Each row has a class, written after it.
[-249 -154 -252   -8   63   16  -57 -116   -7  167  -85  -80  307   71
  315    1  -58 -284   77   18  278 -153  210   64 -191  182 -153   16
  128   51   -5 -161   58   69   49  -44 -298 -263  -22  -39  450   84
  -65] => vir
[ -54 -152 -142  -80 -146    0   79  -40  156  -52  -98  109  209  -31
  110 -150  -76 -165   43  -60  -25   28  -58   10   18  287 -123 -163
   25  -18   95    1  103   39  171  -93 -311  -50  -89   53   -2   26
   77] => baz
[ -52  127 -171 -136 -159  -48  155   32  115   53 -104  -45  328 -108
  324  -39  267  145 -121 -142   82 -400   26  125  -61    6  115 -276
   30   -5  140  -78  138   60  254   39 -208   29 -108  -45  157   78
  153] => naz
[-119  243 -357  221  -29  261  188  607  262  -92  186 -110  104   47
  101 -404  -62  -90 -173  -57   30 -240  -75 -138   76 -535    6  319
   24 -197 -107 -182  -90 -203 -167   -8  628   92 -135  -31  530 -162
  304] => Leg
[-265  -20 -123    7  -18  473  -42   -7   35  -18   62 -269  225  154
  -52  -24  144 -382  156   88  193  372    5  -91   46  -14 -177  185
  113  -71 -496  -88 -207   -2 -277  172  437 -311  -56   18  554   13
    1] => zime
[-158  122 -382 -123  -70  249  142  222  -44  -80   68  -30  239  -13
   43 -205   -1  -16 -278  153  124   36 -187  -40  282 -226  -28   81
   70  -85  127 -394   48 -119  -92   62  203  231 -153  188  215 -278
  240] => Leg
[-175   89 -102 -230   19   12   59 -195   94   55  -52  118  143 -148
  136  -69 -100 -172  116  -65  109 -130   48  193 -117  212 -135 -134
  243  243  -88    2  182  173  141 -103 -499 -363   14  -19  101  246
 -330] => baz
[ -68 -165 -133 -333    6 -286   32 -358   25    6  -43   59  133 -110
  180   46 -113  -44  -13   13  107 -155   60   60 -197 -112   52 -146
  113  -10  123   75  206   36  154   22 -248 -183   34 -137  -96  240
 -252] => Gugol
[-294 -197 -315  -50  -88  109  -24  -31  171  120  -98  -14  197   36
  365  -87  142    8  -51  -35  193  -94    1    6  -12  125 -131  -25
   64   86  177 -117   78   48  181  -50 -235 -286 -246   51  380   14
 -122] => lep
[  87 -138 -125  -84   57   66   26  197  232 -352    8 -130  -33   13
 -319 -412 -245 -402    6  107 -111  899  -19    7 -112 -189 -309  270
   31  535 -683  316   29  188 -323   62  170   79   65    3 -282 -171
  107] => Gugol
[-322  -53 -216 -149  -62  -62  -76  -28 -174  -90  -20  -19  353 -100
  180  -89   -6  196  147 -112   -9   20 -140  -76  -74  123  -39 -179
   54  159  308   68    1  199  182 -134 -289 -375 -257   71  139  140
 -273] => gizof
[-289   10   73  148  -34 -140  -87  359  253 -142  201 -253   91   74
  228  -90  176  110   28  108  194  181  102 -236  268  -70  -25  301
   -4  -27 -498 -133 -163   73 -255  163  539 -168    5  138  538 -280
 -270] => zime
[-152   79 -190  -18  -94   63  160  163  241 -217   40 -141  315  208
 -122 -138 -103 -294   33 -177  -24  297   67   32  247   39 -400  255
 -193  -80 -600 -131 -210  -26 -200  151  131 -186   28   21  224 -312
  279] => baz
[-120 -116 -347   74 -132    4   66   57  198  224 -174 -151   90  188
  323 -117  150 -128   35 -173   85 -356 -100    2  -42   15  -82   13
  193  145   89  152  112  -87  329    7 -154 -180 -223   10  529  -10
 -186] => kesir
[  31 -269 -293 -212 -169    5  159  -88  290 -103 -217  -26  163 -101
  233 -143   18    1   40  -60  -66 -168  -93   -1   31  -26  -65  -89
  326  377  231  385  253  -80  280   48 -289  -58 -260  -52  115    5
  -57] => naz
[  22 -157  -31 -236 -104 -197   47 -350   43 -229  -68  108  274 -327
   46   20  -48    0   74 -116  -49 -100 -104   21  -12    3   19 -211
  143   24  245  106  280   47  130   32 -221 -159   12 -108 -411  123
   19] => zime
[-191  411 -314  -97 -148  284 -140 -144 -258   67   77  -51   21  -79
 -112  -13  133  183 -332 -126   76   91 -356   40  145 -296   65   27
  155 -173 -250 -451    8 -190 -354  242  392  -49  -63  331  -27 -418
 -105] => vir
[-149  178 -133   11 -182  -65  -52   33 -133  -52  -82 -166  140  -89
  216    4  171 -104  -81   10   73  -42  -81  114  -84   -4  116 -201
  139  -80   44  102  224  -70  154  -76 -394  -74  -29  104 -297  -83
 -198] => gizof
[-163   84  -79 -135  -55 -193   33 -205  -49    7  -78 -121   50 -212
  232    8  100    1  -36  -44   66  -46 -162  145  -19  106  120 -166
   33  132  -16  229  182   39  325  -71 -543 -231  -28   57  106  137
 -507] => gizof
[-144  146 -321  182  -37   81  148  283  254 -222  -31 -437 -138  262
 -138 -240   47  109  -20   89  -94  251 -167 -293  209 -330 -345  366
 -147  -53 -347   -3  100 -122 -174   20  279    7  -14  188  519 -222
   87] => naz
[-106  -39 -101 -209 -221  -65  -90 -192  -55  -18 -141   79  388 -165
  198   -1  120  231  -63 -246  -36  139  -72   63   36  -52  168 -293
  -98   65  222  115   91  121  279   46 -202  -88  -69    9 -253  -28
   23] => gizof
[  97  -73 -230  139 -124  108   79  371  413 -177 -129 -304  129  196
  150 -411  174  129 -134  -38  130  134  -46 -209  134 -466   41  282
  267  189 -392  176  -22   34 -104  250  233  183 -145   65  380 -196
  110] => lep
[-279  157   19  -79  -25  -76  114   28   36   21   34  -49  203  -67
  200   -8  123 -167   99 -117  108   37   11   96   62   76  -31  -43
   76  167 -220   49  -27  124  231  -82 -373 -346  -12  -70  360  164
 -295] => kesir
[ -75  140  -32 -240 -329   69   65  -55   28  -91 -171 -117   67 -133
  219   -8  296  -68 -250 -151   93  -66 -351  200  -38  -69  188 -241
  193  149  -36  234  185 -140  265   -9 -486  -95 -186   87  -18   56
 -471] => bune
[ -74    5 -286 -120 -236  -79   54   69 -138 -139  -88 -230  295   22
  243  -36   29    3 -198  -92   29  -67 -165    8  193  139  -78 -174
  188 -127  107   84  260 -226  352   14 -295 -202 -128  135   94  -19
 -128] => gizof
[-166  -38 -204   -7 -142 -172  126  -74  149  -16 -147  -39  232 -199
  305 -101   55   17  179  -10  -40  -47 -162  -32  165  180  -37   27
  138  126   54  197  214   12  234   70 -278 -117 -122  -84  215  -16
   11] => vir
[ -76 -201 -208  -62 -244   69  168   -8  224    5  -98 -112  103  -65
  359 -211  -22  -76  -60  103   26 -284 -131  -58  127  100  -25  -38
  191   99  178  100  210  -90  284   -9  -19   -2 -160  -23  402   90
  -40] => vir
[  36   74 -175  -69  145  115   -2  395  -60  -97   89  -76  253   47
  -97 -219  -59 -261 -313 -115    6  232    8  154  111 -551 -111  -24
   -1 -165 -298 -185  141   52 -124  100  208  191  298  150 -369 -152
  233] => lep
[-170  180 -285  -15  142  118 -148  302   -8 -226  123 -144  121  -22
 -290 -186 -112  174   -9  127 -177  285 -446 -154  186 -388 -106  106
    7  -74  149 -183  174  -57 -169  -44  360  262 -110  114 -156 -400
  216] => zime
[-223  -15 -161 -130 -195  -78   -7 -123   51   83  -66 -133   27  -63
  313   45  187   41    3   75  184 -146 -189   72  -55  128  173  -11
  207   75  -34   92   49  -23  184   65 -314 -343 -156   17  361   25
 -521] => Gugol
[ -53 -209 -214  -32  -24   19  -50 -209   54   94 -140   -3  290   58
  409  -42   34  -79  -52   99  111 -126   69   -1 -137  375   33 -137
  233   32   63 -106  104    4  287   22 -328   -5 -221   18  272  -65
  -68] => lep
[ -96  187 -263  181  -27  271  204  360  108   46 -113 -140   54  207
  148 -269  190   36  -46 -365  -34  151   77  -56   59 -385   -5  251
  -80  165 -303  304  -47   64  -78  183   86   13  -72  -74  431  122
  162] => vir
[-255   16 -378 -256   59  203   -5  175  -82  -62   65  111   12   12
 -327 -350 -445 -461 -123  326  -77  275  -85  -70 -114 -381 -331  200
  150 -380 -200 -239   49   62 -549  -27  303   77  302   74  -70 -211
  454] => gizof
[-152    7 -312  178 -256  258  -99  458  252  145  -72 -130  283  110
   66 -277  -60 -155  151 -314  -93  296 -143  -76  300  256  -83  233
   69  183 -376  310 -252   -4 -257  244  604  184 -320   70  326 -526
  518] => kesir
[-148    4 -135  102 -138 -216   51    1   60   38 -100 -136  147   91
  261 -134   40 -136  -68  -18   10 -103  -33    0  -22  262 -151  -15
   90   60  -55   11   99   25  384 -128 -283 -179   40   64  369  -65
  -90] => vir
[-257   62 -107  -18 -114  -55   56   12  -60    3  -89 -132  213  179
  222  -37   63 -150   30  -45  147 -166 -174  -73 -213  -51  -90   31
   32  -81  166  -91   56  -30  206 -191 -147 -247  -79  111  421  131
 -334] => bune
[ -41   49   72  -61  -60   31   20  499  229 -548   69 -314  194   30
  -95 -343 -141 -236   29  150  -42  588 -308 -133  235 -255 -210  302
  362  358 -339  328  101    3  -32   18  299    5  -56   66  160 -190
 -131] => gizof
[-221 -248 -170 -192  -49 -137   56   81  192 -104  196 -184  134  -59
  -20 -310 -218  -11  -12  135  148  152   31 -158   36 -351 -200  211
  241  138 -469 -338 -250  122 -315   44  298 -322   50   65  403 -283
   24] => zime
[-154 -305 -369 -220 -281  260  -82  133  102 -191 -120 -523  170  139
   52 -153  151  -27 -416   44  122  417   24  -60  -43 -492 -108  123
  169   66 -643  120  -56 -166 -323  197  124 -164    5  132  310 -336
    6] => gizof
[-112  -85  -15 -196 -183 -113   -8   -9   78    9  -62  129   19 -202
  276 -130   51   94 -198   61   -4  -74 -118  136   38  -10  177 -196
  148  -12  271  195  306  -26  171    5 -181   75  -10   26 -344  -66
 -170] => vir
[-243  166 -208   92 -417   53   63   -7  -73   34 -180  -44  159   90
  350    3 -108  -67  167 -123   11 -117 -242 -123  171  174  -22   31
  105 -364  278   -7  163 -152  167   26 -198 -250 -132  -47  194   43
  157] => lep
[-158  181 -201   63  -27   80   12 -109   48   61 -101  -96  177   23
  240    8  221   71  103 -169   93 -133   55  109 -124   69   19 -135
  104   96  158   11   46  106  124  -23 -249 -144 -126   38  164   58
  -16] => gizof
[-207  233 -275    8 -106  122  -10  -41 -162  -27   19  -77  247  -61
  199  -88  -23  -23 -116   59  150 -313 -191  -97   77 -188  109 -148
  193 -526  276 -239  273 -164   23  -44  -38   74 -108   90 -157  142
   17] => gizof
[  53  511 -188   52   86  -62   77  370 -103 -400  125  -57  268   85
 -338 -269 -238 -268   53 -107 -209  449  -84  -11  126 -431 -116  109
  194  -29 -295  172 -259  -26 -257   -9  342  230  164  153 -276 -259
  333] => bune
[-215 -192 -159 -199 -158   99   90   17   48  125  -25  -28  140  -11
  261  -13   34    6   11  -38   98 -202  -59  -17   38  139  -33  -82
  136  222   58  -67   36   97  132  -51 -206 -170 -139   52  376  155
 -247] => bune
[-357   84  -13  -91   -9  -52   77  323  276 -185  190 -338 -172  -40
   20 -153   49 -198  201  188    4  643 -176   86  225 -201 -154  303
   72  257 -503  347 -180  179 -194  119  214 -340   46  -81  371   -2
 -167] => naz
[-109  289 -129  -75  -51  137   57 -167 -177  -48   16  -65  279 -116
   94  -63   59   -9   -4   63  182  -82 -185   76    3   81  108 -229
  127  -83  108 -254  162   49  182  -77 -235 -138   -7   62  180  238
 -177] => kesir
[ -53   40  -17   43 -248   22  -32  -87  111   88 -247  -96  176   56
  226  -92  -63 -192   80 -127   35   24   50  102 -131  117  -18  -71
  -85 -102 -232  158  101   71  196  -32 -347 -229  138  -63   70  154
  -11] => baz
[-111  -13  -90   47 -265  -37  -27  109  130  -63  -97  -58  170  -71
  322 -143   33   12   77  -55   15  -17 -164  -85  167  314  -43 -119
  256  158  212  123   63   -6  259  -80 -156  -55 -312   34  203    5
   55] => bune
[ 143  287  -56  142   58 -300   81  459  171 -284   69   -3  147  -35
  126 -237   18  -18  100   92  132  162  -32  -15  352 -288   85  154
  182  140  -22  292  154 -204  200  141  237    4   54   51  128 -218
 -354] => Gugol
[ -99  222 -181 -208 -267  120   26  121 -100  -58  -76    5  344  -35
   82 -125 -254 -214   43 -167   -9 -154 -179  -57  187   98  -17 -188
  127  -65  282   89  302  -31  234  -38   29   25 -137   41  -74   20
   91] => lep
[ -51   81  -10 -135  -86  -47  -48 -113   85  -76 -155 -136  203  -87
  241  -30  106   18  -38  -96  122  -14    8  221  -41  -24   20 -269
  174  -78  151  152  314 -155  252  -23 -420 -207  -92    8 -176  -40
 -151] => baz
[-332 -195 -411 -148  113   41 -145 -230    9 -238   25    3  229  -19
   -1   -9  -24  -46   36  210 -116  630 -116  -92 -102 -129 -225  242
  -77  145 -335 -378 -338  187 -233   88  -90 -365  -89  133  436 -338
  -84] => Leg
[-119  -49 -195  172 -256  131 -449  455   53  -93  103   84  -29  -72
 -152  -62 -197 -236  -17    2 -161  384 -619  -45  330 -190   72  302
  -49  -82   -8  236 -114 -255 -172  146  687   17  -65   43 -229 -568
  -72] => gizof
[-194  -53 -297 -161 -261  272  114  196  211 -135  -95 -201  147   97
    4 -262   30  217 -332   43  -11  175  -69 -101   29 -218 -181   96
   49 -197 -114 -266   32   -7 -288   33  265   41   85  151  495 -292
  558] => Leg
[ -56 -168 -174 -112 -190  121  134  -72  117   26 -168  -94  180  212
  225  -76    3 -161  -50   49  101 -230   74  -85 -143  242 -189    6
   84   55   24  -95  106   13  149  -34 -135  -57 -146   -8  409  146
   41] => bune
[-393 -458 -157  -92 -206   50  167   19  222  121  -79  -37  117  176
  303 -132  -99  -90  263  -39   15 -134 -154 -181   54  293 -277  208
  151  220  117   37   -8   46   78  -21 -109 -306 -361  -33  502  -76
 -153] => zime
[-104   66 -245 -189  -83   55  -82  320  134 -323  -92  -63  197  105
 -190 -336  -67 -131 -267   75  -33  560   51  -91  -80 -112 -215  257
   13   69 -698  142 -106  135 -349   93  -16  -36   48  112  104 -259
  101] => bune
[ -65  254 -250   52  185  184  162  330  182   57   33 -302  158  162
   68 -256  221 -159 -174  236  182  217  214  271   47  -21 -149  288
   43  219 -734  -60 -277  150  -67  136  -61  -10   -1  132  343 -121
   61] => naz
[-348  -23 -209  -23  -99 -122  185  204  165 -105  -57 -197    2  292
    1 -137 -113 -256   48   78 -119  497   37   -5  114   43 -348  399
 -182 -240 -550  256 -118   34 -281  136   49 -206  303 -101  486 -187
  260] => kesir
[-155 -354 -200 -166 -310   -8  -60 -102  157   65  -93 -137  131  -98
  230  -29  102   11 -228  -44   25 -176 -277    0  138   13   73  -11
   96   79   62  191  155 -103  266    7  -50 -118 -176  146 -166  -98
 -326] => zime
[-121  -52  -48   20 -151 -145 -118 -127  103   69  -30  -72    3 -107
  245  117    5  -81   94 -108   18 -100 -100  132   65   98   86  -86
  -49 -113  -48  167  149   21  185   70 -273 -250  -20 -121 -294  114
 -220] => lep
[-138  277 -162   65 -229  240  -22  -32 -213  -30  -82 -198  330  -29
  273   20  108  -88    1   30  208 -264 -134   65  124  110  192 -109
   65 -223  197 -150  277 -103  202   68 -217  -83 -159   18  -84   29
 -118] => Gugol
[-293  -36 -166  -72  -44 -231   15  -51  -52   43  -52 -101  144 -144
  241  -69   86  -80   53  -45  136 -160 -201   22   50 -156   -9  -39
   64 -169  200   16  165   -5  269  -61 -447 -412  -81   67  126  101
 -350] => vir
[-394 -437 -139 -107  -36 -190 -157 -280  -98  212   40 -105  149  -85
  295   28  117 -138   51   36   55   80  -31  -40 -125  162   52 -140
  101    5   54   26  -20  153  130  -57 -147 -259 -119  100  -30  -92
 -288] => baz
[-104  163 -325 -139  343  -84  -21   -5   55 -275   78 -257  115 -141
   24 -204  227  606 -303  366    1  376   54 -137   48 -532  -86  182
  -39 -159 -316 -399  -20  122 -212  147  227 -112   84  206  477 -147
   67] => lep
[-137    8 -286   23    2  157 -109  111  -31  -61  -81  -56  184   60
  -56 -148  -77 -101   87  -16  -26  450  -50 -146   40   20 -151  334
   87  -85 -489  -57  -98   37 -404  291   86 -108 -107  -13  261 -317
  315] => bune
[-141 -173 -243 -187 -223   98  -98 -122   21  175 -102   54  208 -239
  365   50  193   65   50 -154  137 -235 -145  162  113 -117  343 -152
  244  271  416  310  183   18  216  220 -117 -114 -345  -84 -332   -1
 -241] => Leg
[-203 -122  -41  -70  -74  -36 -163    1  138   35  -71  -91  113  -67
  363 -110   54 -105 -164   91  170  -74   97  226   -5  215  -18 -238
  176   49  -98  161  138   37  221  -74 -444 -184  -95   58  -91   57
 -380] => Leg
[ -23 -176 -179  211   -4  -11 -117   21  163 -198   57 -126 -141   49
   20 -155 -109   12 -150  327  -83  218 -244   64  188 -298  -68  111
   31 -285    0 -202  143 -100 -165   66   74  227  148  119 -546 -317
  110] => Leg
[  69 -143 -338   48  275  113   75  350  261 -385  -87 -237  128  147
   84 -429 -168 -112 -139  332  -25  288   41    0  -98 -317 -377  308
  201  -18 -266   65  230  -80  -65  -19    4 -195  217  107  593   41
  -90] => kesir
[ -83 -185 -177   65 -128  192  -22 -115   88  162 -110 -117  160   51
  270   -8   -2 -176  -94  100  176 -164 -117   62   -3  287 -104  -16
  143  -72  -30 -190  164 -229  149   -5 -101  -27 -189   49  235  -69
  -43] => Leg
[-149  112 -234   -2  139  285   77   45  -90  -64  126  -15 -342   53
 -240 -306 -202  -45   66  402  -78  339 -218  -44  119 -145 -224  277
   89   46  -17   -8   39  -95 -277    8  287  -56  -78  204  -21 -183
 -234] => gizof
[-201  129 -130   -3  -91  -28  112  107 -101  -80  203  -75  137 -102
   14  -27    6 -201  -55   36    8  328 -266   64  143 -160   86  340
  119    5 -266   46 -291 -168 -255  114  402   -6 -129  102 -314 -296
   -4] => zime
[-149 -137  -21  129  274   57  -97  -25  -95  -99  232 -111 -119   11
 -159 -103  164 -100 -265  157  -16  350   85  -57  -65 -328  -97   49
 -224 -340 -230 -205    4   28 -187  -35  342  -47  233   94 -173  -27
  -26] => Gugol
[-222   54 -214 -131 -111  153   28 -200 -310  111  -96  -86  144   38
  193  -16  -99 -232  -25  -12   66  -13  -93   37 -117  100   -5 -131
  179  -39  161   42  117  -68  125 -106 -252 -126  -71   60  129  149
 -131] => bune
[-296  103 -270  137   29  -62  201  582   62  -20  105 -327 -134  190
   60 -401   36 -208   63  102 -103  339  -79 -128  335   -2 -168  264
   99 -124 -568  337 -209  -59 -135  146   -7  -48 -217   12  533 -248
   68] => kesir
[-136   79 -189  155 -253  280  219  163  463 -168  -33 -269   31  136
  -14 -242  -25   20  -10  -84 -129  -89 -247 -178  251 -357 -190  350
   35 -138 -363  -10   96  -82 -260  153  473  191  -52  -80  124 -100
  395] => Leg
[-136  333 -279   42   83  211   -8  215   18 -180  107 -347  125   16
 -368 -432  -14 -152 -427  301   57  427  -21  -46  -34 -423 -340  163
  -52 -229 -668 -314  124  -28 -282 -169  476   51  371  383  -23 -256
  200] => naz
[ -97    3 -110 -256  105    3  -51  141  197 -278   55  109  -55   50
 -191 -106  -34  -35 -138  182  -28  274 -117   33 -139 -535 -143  -46
  -85 -146  155   99   86 -116    5 -212  -12 -169   90   20  -70  168
 -317] => kesir
[ -80   18   29 -144 -127 -188   59 -216  148  -41 -109   24  112 -176
  330   85  -24  -96  129  -82   57 -158  -58  153  -34  -23   78 -187
  -41 -151  234  224  353  -44  312    4 -288 -249   61 -207 -121  296
 -212] => lep
[  69  197   56   42 -252  -84    5  161  134  -55 -135 -138  168  -36
  323  -78   66   55  173 -272  108 -137 -144  101   50 -125  277 -142
  371  215  182  428  206  -93  353   64 -315  -80 -273 -141 -228   11
 -184] => lep
[-193 -196 -294 -127 -279  133   12 -277 -138   84 -115 -149  132  100
  365  -13   98   70 -155  236  160 -244 -143  -51  -56  183   20 -137
  240 -126  292 -137  234 -158  161   59 -137 -102 -272   66   38   33
 -173] => naz
[-139   72 -260  -88  -42  -41  -60 -125 -135  -92  -47  104  238 -144
   16 -214 -132  -56   -2   18  -94  159 -111  -97   72  168 -103 -196
   66  -95   30  -81  192  111   68  -77 -231   13  -69  188 -280  -23
   27] => bune
[ -89   48  125 -174 -100 -162   69   30  290  -29 -132   41  122 -278
  140   -3  -26    1  284 -263  -80  -78 -105  104  112   31  -88  -34
  103  335  121  398  121  182  335 -109 -374 -333  -48 -192  127  316
  -53] => bune
